Here is a tiny trained network, its code and every weight. The questions are about switching its units off for an input and a class, where a switched-off unit gives its printed mean instead of its output.

import numpy as np


def w(rows, s, z=0):
    codes = np.array(rows[::2]) - 128.0
    scale = np.full(codes.shape[1], s)
    scale[-1] = z or s
    return codes * scale


def norm(h):
    return h / np.sqrt((h * h).mean(-1, keepdims=True) + 1e-5)


def f(y):
    return np.maximum(y, 0)


def log_softmax(a):
    a = a - a.max(-1, keepdims=True)
    return a - np.log(np.exp(a).sum(-1, keepdims=True))


def net(x, mask):
    res = np.array(x, float).reshape(1, 5) / 4 @ E
    u = 0
    for l in range(3):
        y = f(norm(res) @ A[l][:, :-1].T + A[l][:, -1])
        res = res + np.where(mask[u : u + 8], y, B[l][:, -1]) @ B[l][:, :-1]
        u += 8
    return log_softmax(norm(res)[-1] @ U[:, :-1].T + U[:, -1])


A, B = {}, {}
E = w([
[92,126,58,72,108,150,189,180,90,64],'x0',
[62,73,93,114,124,254,6,77,131,195],'x1',
[58,122,134,33,135,102,178,142,203,190],'x2',
[67,100,153,194,155,204,142,123,180,155],'x3',
[106,132,101,137,209,48,154,143,214,189],'x4',
],0.0071)
A[0] = w([
[123,137,180,117,130,115,84,106,219,223,115],'0.n0',
[119,116,98,132,146,107,156,136,121,128,69],'0.n1',
[130,132,94,74,141,88,133,126,155,144,2],'0.n2',
[118,126,80,16,146,33,166,142,177,170,35],'0.n3',
[91,150,112,102,137,173,186,129,182,132,54],'0.n4',
[96,129,104,118,129,160,197,133,171,140,104],'0.n5',
[139,120,127,169,161,6,184,133,198,161,84],'0.n6',
[126,132,147,131,122,132,98,125,175,166,59],'0.n7',
],0.012,0.0031)
B[0] = w([
[144,97,192,109,162,118,97,62,146,123,219],'0.n0',
[123,124,164,116,94,139,130,124,167,103,151],'0.n1',
[138,135,135,55,62,133,110,175,154,136,170],'0.n2',
[84,169,90,3,72,76,69,140,140,134,249],'0.n3',
[111,76,143,144,123,156,153,187,135,111,175],'0.n4',
[111,72,118,121,152,147,148,172,133,99,179],'0.n5',
[163,190,71,215,133,115,112,161,158,101,250],'0.n6',
[153,113,153,137,128,131,126,85,159,140,160],'0.n7',
],0.013,0.012)
A[1] = w([
[72,129,179,93,153,138,125,65,103,241,5],'1.n0',
[97,91,138,67,135,134,200,146,83,224,80],'1.n1',
[88,141,70,179,121,218,104,97,10,230,32],'1.n2',
[134,194,101,160,25,183,114,132,118,142,82],'1.n3',
[178,133,195,99,135,41,225,110,6,102,43],'1.n4',
[96,96,114,136,159,177,37,96,170,81,107],'1.n5',
[117,149,152,143,101,141,160,105,107,251,81],'1.n6',
[139,65,136,61,189,88,212,88,121,129,48],'1.n7',
],0.011,0.0021)
B[1] = w([
[166,115,134,192,154,80,113,111,200,125,184],'1.n0',
[162,117,140,204,99,133,142,182,182,128,154],'1.n1',
[120,252,112,94,116,173,156,102,121,94,194],'1.n2',
[176,117,113,101,140,167,135,119,128,73,210],'1.n3',
[200,10,204,118,138,84,63,181,54,96,186],'1.n4',
[143,174,140,105,73,166,146,94,82,173,253],'1.n5',
[131,111,143,117,157,92,97,116,92,155,136],'1.n6',
[125,202,100,152,115,144,70,144,102,159,149],'1.n7',
],0.011,0.0073)
A[2] = w([
[94,78,177,148,187,155,106,12,120,212,6],'2.n0',
[123,202,102,230,157,46,187,137,141,147,42],'2.n1',
[60,80,98,151,165,210,190,125,72,143,101],'2.n2',
[126,192,88,121,126,177,128,34,120,144,77],'2.n3',
[149,168,115,119,150,88,58,72,123,102,196],'2.n4',
[155,121,167,135,137,147,161,117,8,151,109],'2.n5',
[140,109,98,135,144,103,122,146,104,86,85],'2.n6',
[68,132,84,10,157,36,204,123,120,160,69],'2.n7',
],0.015,0.0023)
B[2] = w([
[165,25,154,190,49,133,116,52,202,194,211],'2.n0',
[174,177,120,166,200,149,252,114,163,92,197],'2.n1',
[69,102,92,169,156,225,130,196,51,149,159],'2.n2',
[132,216,118,86,133,115,127,58,149,170,211],'2.n3',
[95,53,122,162,120,164,208,179,109,100,248],'2.n4',
[127,100,109,85,191,62,108,82,86,149,186],'2.n5',
[110,117,146,116,195,93,88,99,193,123,174],'2.n6',
[79,201,196,138,33,64,12,172,57,184,218],'2.n7',
],0.015,0.011)
U = w([
[86,163,129,82,32,41,52,213,159,137,217],'0',
[179,7,137,107,194,59,88,127,66,72,120],'1',
[138,203,73,75,143,176,135,41,68,144,113],'2',
[66,47,94,171,137,229,131,210,96,141,3],'3',
[154,34,155,178,74,146,109,36,205,202,204],'4',
[180,169,85,207,183,95,218,155,202,68,125],'5',
],0.011,0.0016)

Each question gives the input, the list of numbers given to net, and the class t.
The units are the neurons (one row each of A and B). Each row of codes is followed by its name. A weight is (code - 128) times the scale printed after its matrix; where a second scale follows, it is the last column's (A, B and U).
mask holds one flag per neuron, layer by layer. A switched-off neuron (its flag False) gives its mean, the last column of its row in B, instead of its output. The means were averaged over made-up inputs and are rounded, as every weight is.
A unit's drop is (log p(t) with every unit on - log p(t) with that unit switched off) / (log p(t) with every unit on - log p(t) with every unit switched off).
The circuit of an input: a set's keep is (log p(t) with only the set's units on - log p(t) with every unit switched off) / (log p(t) with every unit on - log p(t) with every unit switched off). Starting from the 12 units with the biggest drops (on a tie, the unit counted first), units are removed one at a time, each time the one whose removal leaves the highest keep (on an exact tie, the one counted first), for as long as the keep stays at least 0.8.
units of the circuit, in order: the units of the circuit, biggest drop first
top k neurons: the k neurons with the biggest drops, biggest first
top k neurons in layer l: the k neurons of layer l with the biggest drops, biggest first
drop when u is switched off: that unit's drop, to one decimal
input [2,6,-4,-2,5], class 2: units of the circuit, in order : [1.n5]
input [5,6,5,-2,-5], class 3: units of the circuit, in order : [0.n3; 0.n0]
input [4,-2,-5,4,-8], class 1: units of the circuit, in order : [0.n6; 0.n3; 2.n5]
input [2,2,-8,-6,1], class 1: top 2 neurons : [0.n6; 1.n4]
input [5,0,-8,-3,2], class 1: top 2 neurons : [0.n6; 0.n3]
input [1,6,4,-1,-4], class 4: top 3 neurons : [0.n6; 1.n0; 2.n0]
input [-1,-4,5,3,-8], class 1: top 3 neurons : [0.n3; 0.n6; 1.n4]
input [1,2,2,-3,-6], class 2: top 2 neurons : [0.n0; 0.n3]
input [6,8,3,8,2], class 3: top 3 neurons : [2.n2; 0.n4; 0.n5]
input [-2,5,5,-3,1], class 4: top 4 neurons : [0.n0; 2.n0; 1.n0; 0.n7]
input [4,4,-1,-2,0], class 2: top 2 neurons : [0.n3; 0.n0]
input [-3,5,1,-7,-5], class 2: top 2 neurons in layer 0 : [0.n0; 0.n3]
input [-2,2,7,-4,-8], class 4: top 3 neurons : [0.n3; 0.n6; 2.n7]
input [-2,-2,-1,-1,2], class 5: units of the circuit, in order : [0.n6]
input [8,-3,7,3,-8], class 3: top 2 neurons in layer 0 : [0.n3; 0.n4]
input [4,-4,-7,-6,7], class 5: drop when 0.n6 is switched off : 0.9
input [-8,-7,4,0,5], class 5: drop when 0.n6 is switched off : 4.1
input [0,-4,-8,-7,7], class 5: drop when 2.n1 is switched off : 0.0
